Here is a tiny trained network, its code and every weight. The questions are about switching its units off for an input and a target symbol, where a switched-off unit gives its printed mean instead of its output.

import numpy as np


def w(rows, s, z=0):
    codes = np.array(rows[::2]) - 128.0
    scale = np.full(codes.shape[1], s)
    scale[-1] = z or s
    return codes * scale


def f(y):
    return np.maximum(y, 0)


def softmax(a):
    e = np.exp(a - a.max(-1, keepdims=True))
    return e / e.sum(-1, keepdims=True)


def log_softmax(a):
    a = a - a.max(-1, keepdims=True)
    return a - np.log(np.exp(a).sum(-1, keepdims=True))


def net(x, mask):
    ids = ['αβγδζηθλμξπστφψω'.index(c) for c in x.split()]
    T = len(ids)
    res = E[ids] + P[:T]
    u = 0
    for l in range(3):
        q, k, v = (res @ M[l].T for M in (Q, K, V))
        z = softmax(np.where(np.tri(T) > 0, q @ k.T / 2**0.5, -1e9)) @ v
        res = res + np.where(mask[u], z, O[l][:, -1]) @ O[l][:, :-1]
        u += 1
        y = f(res @ A[l][:, :-1].T + A[l][:, -1])
        res = res + np.where(mask[u : u + 8], y, B[l][:, -1]) @ B[l][:, :-1]
        u += 8
    return log_softmax(res[-1] @ U[:, :-1].T + U[:, -1])


Q, K, V, O, A, B = {}, {}, {}, {}, {}, {}
E = w([
[137,158,52],'α',
[78,59,188],'β',
[124,78,152],'γ',
[28,253,88],'δ',
[76,79,150],'ζ',
[79,87,158],'η',
[111,127,73],'θ',
[62,252,220],'λ',
[145,153,60],'μ',
[138,230,153],'ξ',
[68,88,167],'π',
[195,2,108],'σ',
[119,126,63],'τ',
[135,144,39],'φ',
[58,45,246],'ψ',
[102,157,60],'ω',
],0.016)
P = w([
[180,195,111],'0',
[255,204,157],'1',
[218,178,141],'2',
[176,139,141],'3',
[160,117,138],'4',
[158,115,128],'5',
[143,108,125],'6',
[114,85,104],'7',
[96,76,88],'8',
[68,62,69],'9',
[58,67,76],'10',
[35,61,59],'11',
],0.005)
Q[0] = w([
[2,95,46],'0.h0',
[139,184,105],'0.h0',
],0.0088)
K[0] = w([
[2,99,61],'0.h0',
[166,187,39],'0.h0',
],0.0081)
V[0] = w([
[178,81,3],'0.h0',
[69,191,70],'0.h0',
],0.0068)
O[0] = w([
[195,255,230,2],'0.h0',
[240,230,99,43],'0.h0',
],0.0064,7.8e-05)
A[0] = w([
[60,141,98,228],'0.n0',
[174,1,106,223],'0.n1',
[41,114,221,113],'0.n2',
[65,224,169,29],'0.n3',
[108,82,132,42],'0.n4',
[150,134,163,5],'0.n5',
[184,164,40,136],'0.n6',
[48,87,99,131],'0.n7',
],0.0089,0.003)
B[0] = w([
[142,183,222,191],'0.n0',
[47,160,28,255],'0.n1',
[178,91,141,201],'0.n2',
[2,85,146,161],'0.n3',
[66,200,155,163],'0.n4',
[125,138,128,128],'0.n5',
[101,146,202,191],'0.n6',
[207,144,99,197],'0.n7',
],0.0057,0.008)
Q[1] = w([
[115,131,104],'1.h0',
[254,134,177],'1.h0',
],0.008)
K[1] = w([
[172,151,236],'1.h0',
[253,135,174],'1.h0',
],0.0036)
V[1] = w([
[108,112,45],'1.h0',
[104,129,254],'1.h0',
],0.006)
O[1] = w([
[226,246,206,254],'1.h0',
[166,204,56,147],'1.h0',
],0.011,0.0007)
A[1] = w([
[122,155,239,127],'1.n0',
[214,115,132,254],'1.n1',
[99,173,108,66],'1.n2',
[150,116,220,189],'1.n3',
[232,176,218,63],'1.n4',
[155,131,65,156],'1.n5',
[159,215,135,21],'1.n6',
[254,97,110,151],'1.n7',
],0.0097,0.0064)
B[1] = w([
[140,110,143,211],'1.n0',
[77,234,82,254],'1.n1',
[91,43,147,161],'1.n2',
[204,109,83,214],'1.n3',
[104,101,150,156],'1.n4',
[148,163,175,211],'1.n5',
[98,2,101,173],'1.n6',
[4,71,89,156],'1.n7',
],0.0082,0.0038)
Q[2] = w([
[235,191,112],'2.h0',
[2,237,112],'2.h0',
],0.0046)
K[2] = w([
[43,90,128],'2.h0',
[127,2,139],'2.h0',
],0.0059)
V[2] = w([
[160,139,19],'2.h0',
[95,217,246],'2.h0',
],0.012)
O[2] = w([
[249,113,127,249],'2.h0',
[72,195,214,103],'2.h0',
],0.018,0.002)
A[2] = w([
[63,164,140,75],'2.n0',
[198,181,155,143],'2.n1',
[98,137,243,18],'2.n2',
[105,86,152,142],'2.n3',
[101,18,159,97],'2.n4',
[248,141,71,129],'2.n5',
[34,204,159,254],'2.n6',
[77,42,169,135],'2.n7',
],0.013,0.0083)
B[2] = w([
[96,60,85,157],'2.n0',
[108,8,108,167],'2.n1',
[172,123,103,154],'2.n2',
[186,137,90,148],'2.n3',
[123,151,108,159],'2.n4',
[125,101,138,211],'2.n5',
[142,163,173,252],'2.n6',
[165,168,109,165],'2.n7',
],0.011,0.012)
U = w([
[147,104,145,62],'α',
[131,138,93,49],'β',
[99,9,109,252],'γ',
[104,139,119,74],'δ',
[139,124,107,87],'ζ',
[167,162,76,252],'η',
[120,106,165,221],'θ',
[14,163,94,203],'λ',
[148,93,146,22],'μ',
[125,139,125,70],'ξ',
[227,253,2,99],'π',
[244,49,160,14],'σ',
[155,83,174,126],'τ',
[142,89,156,98],'φ',
[110,183,31,90],'ψ',
[175,198,139,152],'ω',
],0.0083,0.0036)

Each question gives the input, a string of symbols that net reads in full, and the target symbol t.
The units are the heads (2 rows each of Q, K, V and O) and the neurons (one row each of A and B). Each row of codes is followed by its name. A weight is (code - 128) times the scale printed after its matrix; where a second scale follows, it is the last column's (O, A, B and U).
mask holds one flag per unit, layer by layer, with each layer's heads first. A switched-off unit (its flag False) gives its mean, the last column of its rows in O or B, instead of its output. The means were averaged over made-up inputs and are rounded, as every weight is.
A unit's drop is (log p(t) with every unit on - log p(t) with that unit switched off) / (log p(t) with every unit on - log p(t) with every unit switched off).
The circuit of an input: a set's keep is (log p(t) with only the set's units on - log p(t) with every unit switched off) / (log p(t) with every unit on - log p(t) with every unit switched off). Starting from the 12 units with the biggest drops (on a tie, the unit counted first), units are removed one at a time, each time the one whose removal leaves the highest keep (on an exact tie, the one counted first), for as long as the keep stays at least 0.8.
circuit, biggest first: the units of the circuit, biggest drop first
top k neurons: the k neurons with the biggest drops, biggest first
top k neurons in layer l: the k neurons of layer l with the biggest drops, biggest first
input μ η σ σ η, target σ: circuit, biggest first : 2.h0
input τ η σ η μ, target γ: circuit, biggest first : 2.h0; 2.n1; 2.n6; 2.n5
input β ξ σ, target γ: top 2 neurons : 2.n6; 2.n5
input ξ σ σ λ ω σ τ θ, target γ: top 3 neurons : 2.n1; 1.n7; 0.n6
input ξ φ σ γ θ ζ λ η ξ λ λ ζ, target λ: circuit, biggest first : 2.h0; 0.n1
input η ω θ τ τ α σ φ, target γ: circuit, biggest first : 2.h0; 2.n6; 2.n5
input λ σ α π ω σ ω σ σ θ, target γ: top 3 neurons : 2.n1; 2.n6; 2.n5
input η σ σ ψ, target σ: top 2 neurons : 0.n2; 1.n3
input θ λ λ μ, target λ: circuit, biggest first : 2.h0; 0.n3
input γ α α σ ζ γ α, target γ: circuit, biggest first : 2.h0; 2.n6; 2.n5
input τ δ η ω β σ γ δ ω σ η μ, target γ: top 2 neurons : 2.n1; 0.n6
input σ η η ξ ω ζ φ ζ φ σ τ τ, target γ: top 2 neurons : 2.n1; 2.n6
input λ λ σ, target γ: top 3 neurons in layer 2 : 2.n5; 2.n6; 2.n7
input φ ω τ σ τ σ π τ, target γ: top 4 neurons : 2.n1; 0.n6; 2.n6; 1.n7
input η ξ λ σ θ μ σ σ λ, target σ: top 2 neurons : 0.n1; 2.n2
input σ σ ψ, target σ: top 4 neurons : 1.n3; 0.n2; 1.n1; 2.n5
input σ ξ σ ω, target γ: top 2 neurons in layer 1 : 1.n7; 1.n3
input π σ γ φ, target γ: top 4 neurons in layer 2 : 2.n1; 2.n6; 2.n5; 2.n7
input η ψ ζ ξ μ δ λ η λ ω, target λ: top 2 neurons : 2.n0; 1.n2
input ξ λ τ θ σ ψ σ ξ, target γ: top neuron in layer 2 : 2.n1
